Group and class of each row
[ -2  -2   6   3  -2 -17   0   0   1  -3 -11   4  12  -3 -25 -17   0  14
   5  -1  -5   8 -18  10  14   7  -2   4  -5  -1  14  -6 -11   3   4  -1
  -6  -3  -2   2   8  -4  -1   5  11  -5   6  -3   9  -2   1  -4   0   9
   0   9   6  -3  -7  -2   3  -2   7  -3  20 -23  -2  -9  -5  -3  -5  -9
   4  -7   3  16  -8   4  -3] : <76>/tq
[  0  -3 -11 -17   2  -3  -9   1  11  -2  -5  -2  -1  -3 -27   1  -8   7
   4   0   4  -3  -4   1 -11  -2  -7  11  -4   4  13  -6  -8   4   5   2
  -8  -4  -2  -1   4 -12  -4  -6   0  -8   7  -9   4  -2  -1   4  -2  10
   4  14  12  -4  -2  -8   3  -2  14   7  23 -22  -9  -9  -9  -4 -21 -16
  -4  -6   4   1  -1   9   5] : <82>/pc
[ -3   0  -2  -7   7 -14   5   3  16   2 -24   4  17  -4 -34 -20  -4   7
   9   3  -3  14 -16  19  -7   7   1   9 -14  -2  -2   2 -15   3  -1   2
  -3   2  -4   1   2  -6  -2   2  14 -20  -1 -16   7  -6   5  11 -12   5
   1   7  17  -6  -9  -3   5  -6  -1  -4  18  -2  -8   5  -3   2  -7  -1
   4  -4   0  25   1  -8   7] : <76>/ph
[  3   1   0  -7   9  -7   8  -4   6  -5  -9  -4   0   1 -31  -3 -10  12
   9   0   2   9  -8   2 -15  -5  -7   0   9   4  14  -8 -17   6   3   1
  -5  -8  -2   3   6  -7 -13  -2 -14 -15   1  -3   0   0  -8   7  -3   8
   9  14  18  -1 -12 -17   1  -2   4  13  24 -30   1  -9 -18  -5 -10   0
  -3  -4   1  -3  -2  18  17] : <82>/pc
[ -4   5  -2  -6   0 -19  12  -7  12   1  -9   3  14  -5 -38 -16  -2  12
   7   2  -6  16 -18   6  -2  -1   0   7  -6 -10  20  -1  -9  -1   0  -3
  -2   0  -2   2   6   0  -1   8  16 -25   0 -13  12  -8   4   6  -9  10
  -2  12  21  -6  -9  -2   0  -4  -3  -2  21 -16  -4  -3  -6   0 -11  -8
   6  -2   3  22  -2   6  11] : <76>/tq
[  1  -6  -6 -16   3 -15   1   2   8  -1 -11   2   5  -5 -32 -19  -1   7
   8  -1   0   5 -16   7  -3   6   2   5 -15  -8   8   1 -14   4  -3  -1
 -10   1   1  -2   9  -5   3   0  12 -16  10 -11  12  -1  14   8  -3  12
  -1   7  17   1  -7  -7  -1 -13  12  -4  31 -21  -9  -3  -4   7 -18 -15
   5  -8   2  29   0   7   6] : <76>/tq
[  7   9  -1  -8   1  -5   5  -3   4   2 -13  -8  -3  -4   3   0  -9   4
   8   9   3   1  -4   7  -7   3   5   8  11   3  12   0  -6   7   9   3
  -9  -7  -7   3   4  -7  -6  -7   0 -10  16 -15   5   1   0   5  -4   2
   4  10  17   8  -4 -21  -6   5  -9  10  15 -25  -3 -14 -15  -2  -7   1
  -7   2  -5  -1   4   9   8] : <82>/zj
[  0  -1  -9  -7  12 -13   6   5   9   3 -11   3   7  -2 -31 -15  -1  16
   5   5   1   8 -12   7  -5   2   4   7 -14  -5   5   0  -7   3   1   2
   0  -1   0  -2   4  -4  -1  -2  11 -17   2 -10   7  -4  14   9  -6  11
  -1   7  16  -2 -11  -5   3  -2   3  -3  25 -10 -17  -1   5  -3  -7  -9
   6 -11   0  22   4  -1   9] : <76>/ph
[  7   4  22  -7  10  -5   6   1   2   2 -12  -2  -8  -3  -1 -14  -7   9
   3   8   6   7   0  -8  -9   3   1   4   3   5  16  -2 -10  13   4   4
  -8  -9  -2   6   5  -7 -11  -9  -2 -11   8 -14  -1   0   2  10  -1   8
   7  13  16   1  -7 -25  -3   1  -9   3  18 -27  -6 -11 -13  -7 -13  -2
  -6  -1   4  -1   1  10  13] : <82>/zj
[ -3  -4  -4  -5   7 -17   3   3   7   2 -13   2   3  -3 -27 -17   3   6
   6  -2  -4   3 -21  22  -8   1  -3   7  -6  -6  -1  -4 -10   3   7   1
  -8  -6   0  -1   8   1  -3   5  11 -14  -1  -8   6  -6   7   4  -7  10
   1   8   9  -7  -8  -2   4  -4  11  -2  19 -12  -5   3  -4  -2  -9  -1
   4  -2   0  21   2   2   9] : <76>/ph
[  5  -1  -2   0   7 -19   3   1   3  -1 -13  -4   2  -2 -26 -18  -3  14
   3  -1   5   4 -12   5 -12   0  15   4   5  -4  10   1  -4   2   6  -1
  -2  -4  -2   4   2   3  -5   0  16  -3   0 -16   7   2  10   1  -8   5
   1  10  14   0  -4  -6  -2  -3   8  -4   3 -13 -10  -1 -11   1  -4  -1
   5  -2   6  23   5   3   9] : <76>/ph
[  5   4  -3  -9  -2 -11   3  -4   5  -3  -7  -5  -2  -4 -10  -9 -16  11
   3   4   1  -2  -5  -6 -12   2  12  17   4  -3  22  -2  -5   3   5  -4
 -10  -9  -5   6   1  -5  -7  -8   5 -12   9 -20   0  -3   6   2  -6   5
   0  10  17   5   0 -14   0   2  11  12  17 -19  -8  -4  -8   0 -10 -10
   4  -6   4   2   5   7   8] : <82>/zj
[ -2   2   6  -5   5 -15   2   4   3   2  -9 -13   0  -7 -20 -11  -3  12
   9  -1   1   2  -4  -2 -10  -1  -3   5   3  -1  10  -9 -12   8   9   0
  -3  -9  -3   0   2  -5  -8  -3  -5 -15   2 -15  -5  -2  -4   5  -4  14
   3   4  17   1  -1  -2   7  -7  13   0  22 -20  -4  -3  -3  -4  -9  -4
   2  -4   0   1   5   3   5] : <82>/pc
[  0  -5   1   2   2 -13   1  -3   2  -4  -9   2  12  -2 -21  -9   9   5
   8  -1  -2  18 -14  20  -9  -3  13  10  12   1  17   3 -24  -2  -1   1
  -7  -4   2  -6   2  -2  -7   4  -5 -16 -10   2  10   4   5   2  -3  10
  -6   5   9  -3  -8   2   4   3 -13  10  12 -18  -1  -2  -9  -2   4   7
   2   1  -1  12  -6   9   7] : <76>/tq
[ 11   5   0 -15   2   5   9  -7   8   2 -12  -9   0  -6 -15  -6  -9  -7
   8   6  -3   5 -18  -2  -7   7  -9   9  -1   0  17 -11   5   4   6   1
  -7  -5  -4   2   8  -4  -2  -1   1 -12   8  -4   3   2  -6   4  -7   5
   1  13  15  -1  -5 -11  -3  -1  -6   5  11 -22   2 -12  -6  -2 -20  -8
  -4  -2   3   2 -12   7   7] : <82>/zj
[  4   2   4  -7   4  -9   9  -3   8   6  -4   2  -1  -4 -22 -10 -12   6
  12   2   4   7  -8  -1 -12   6  -5  13   1  -1  12  -4 -16   9   3   2
  -4  -8  -4   4   8  -8  -4  -5   5 -13   4 -11   0  -2  -5   6  -2   6
   9  14  16   0  -6 -17   2  -8  -2  -9  14 -19  -2  -9 -12  -4 -10   1
  -6  -3   4   6  -4   2   9] : <82>/pc
[ -2  -4   0   9  -2  -8  -2   2  -2  -7  -2   9   1  -3 -15 -12   4   6
  14   5  -8  17 -14   9   0   3   2   5   0   4  12   8 -11   1  -7  -7
  -8   1   2  -5   3   0   1   4   2 -14   1  -5  11  -4   9   1  -2   9
   0   3  -1   2  -9  -9   4   1  -9  -2  21 -17  -7  -5   3  -1   5  -5
   5  -4   1  16  -3   3   5] : <76>/tq
[  6   2   1  -1   2  -8   2  -3   7  -3  -9   3 -11  -4  -4  -4 -15   6
   7   6   4   9  -2  -5  -4   0   7   7  12   6   9  -3 -13   3   2   0
 -12  -4  -1   3   6  -9 -11 -13  -3 -11   6 -18   7   0   3   1  -4   8
   4  11  13   4  -8 -24  -2   7  -2  10  17 -17 -11 -14 -21  -5  -8  -1
  -2  -5   2  -4   3  27   8] : <82>/zj
[  3  -3   4   1  11 -12   5  -5  -2  -3 -14   6  14  -6 -28 -21   5   2
   1   2  -5   7 -27  23  -6   6  -4   3  -6  -3  12   2 -14   6  -5  -6
 -16  -5  -2  -7   2  -6  -2   6  10 -13  -1  -5  -1  -4   7   4  -5  13
   1   3  16  -8 -12  -7   1   9  -2  -2  19 -21  -3  -3  -4  -1  -4 -10
   4  -5  -1  27  -7  -3  10] : <76>/ph
[  0  -9  -1  -8  11 -20   2   3   1   0 -10   7   0  -2 -30 -17  -1  -1
   5   1  -1   9 -19  14  -8  -4   8   4  -6   0   8   1 -18   3   5   1
 -10  -4  -1   0  12  -4  -2   1  15 -10   0  -5  11  -2  10   7  -3  10
   1   8  15  -7 -10   6   0   3  10   0  30 -19  -6   6  -6  -2 -17 -11
   1  -3  -7  28  -3  10  16] : <76>/tq
[  3  -6   0  -4   5 -26   2   7   0   0 -13   3   5  -3 -34 -23  -4  15
   4  -1  -3   9 -21   9 -15   2  -3   9  -4   1  19   6 -14   7  -7   5
   0  -8   0  -2   3  -6  -4   4  12 -18  -3  -2   8  -4   6   7  -5  10
   5  12  15  -4  -8   3   3  -3   3  -2  24 -14  -8  -2   3  -1   6   5
   5  -7   2  26  -1  -7   7] : <76>/ph
[ -3  -3  -4  -3   8 -23   1   3   6  -6  -9   5  15   0 -29 -17   0   6
   5  -6  -7   4 -20  23 -14  -3   8  13   2  -6   9   8 -23  -6  -1  10
  -6  -3  -1   1   4   1  -3   4  17 -18  -2 -11   9  -6   9  -1  -2   7
   0   3   3   7  -5   6   4   2  11   3  19 -12  -4  -4  -8  -5  -3  -1
   4  -7   0  22  -3  -1  -2] : <76>/ph
[  4   0  -1  -6  10 -16   4  -3   5   2  -8  -6  -1  -2 -15 -15 -12  -3
   6   3  -5  -1 -10   6 -15  -1  -3  15   2  -3   2  -4 -16   1   3   0
 -11  -8   3   7   8  -1  -9  -6   8 -16   6 -13   1   1  -3   2  -5   4
   5   0   9  -2  -3  -8   1   2  15  13  21 -17   1  -3 -11   0 -11  -7
  -1  -5   2   5   0   2   5] : <82>/pc
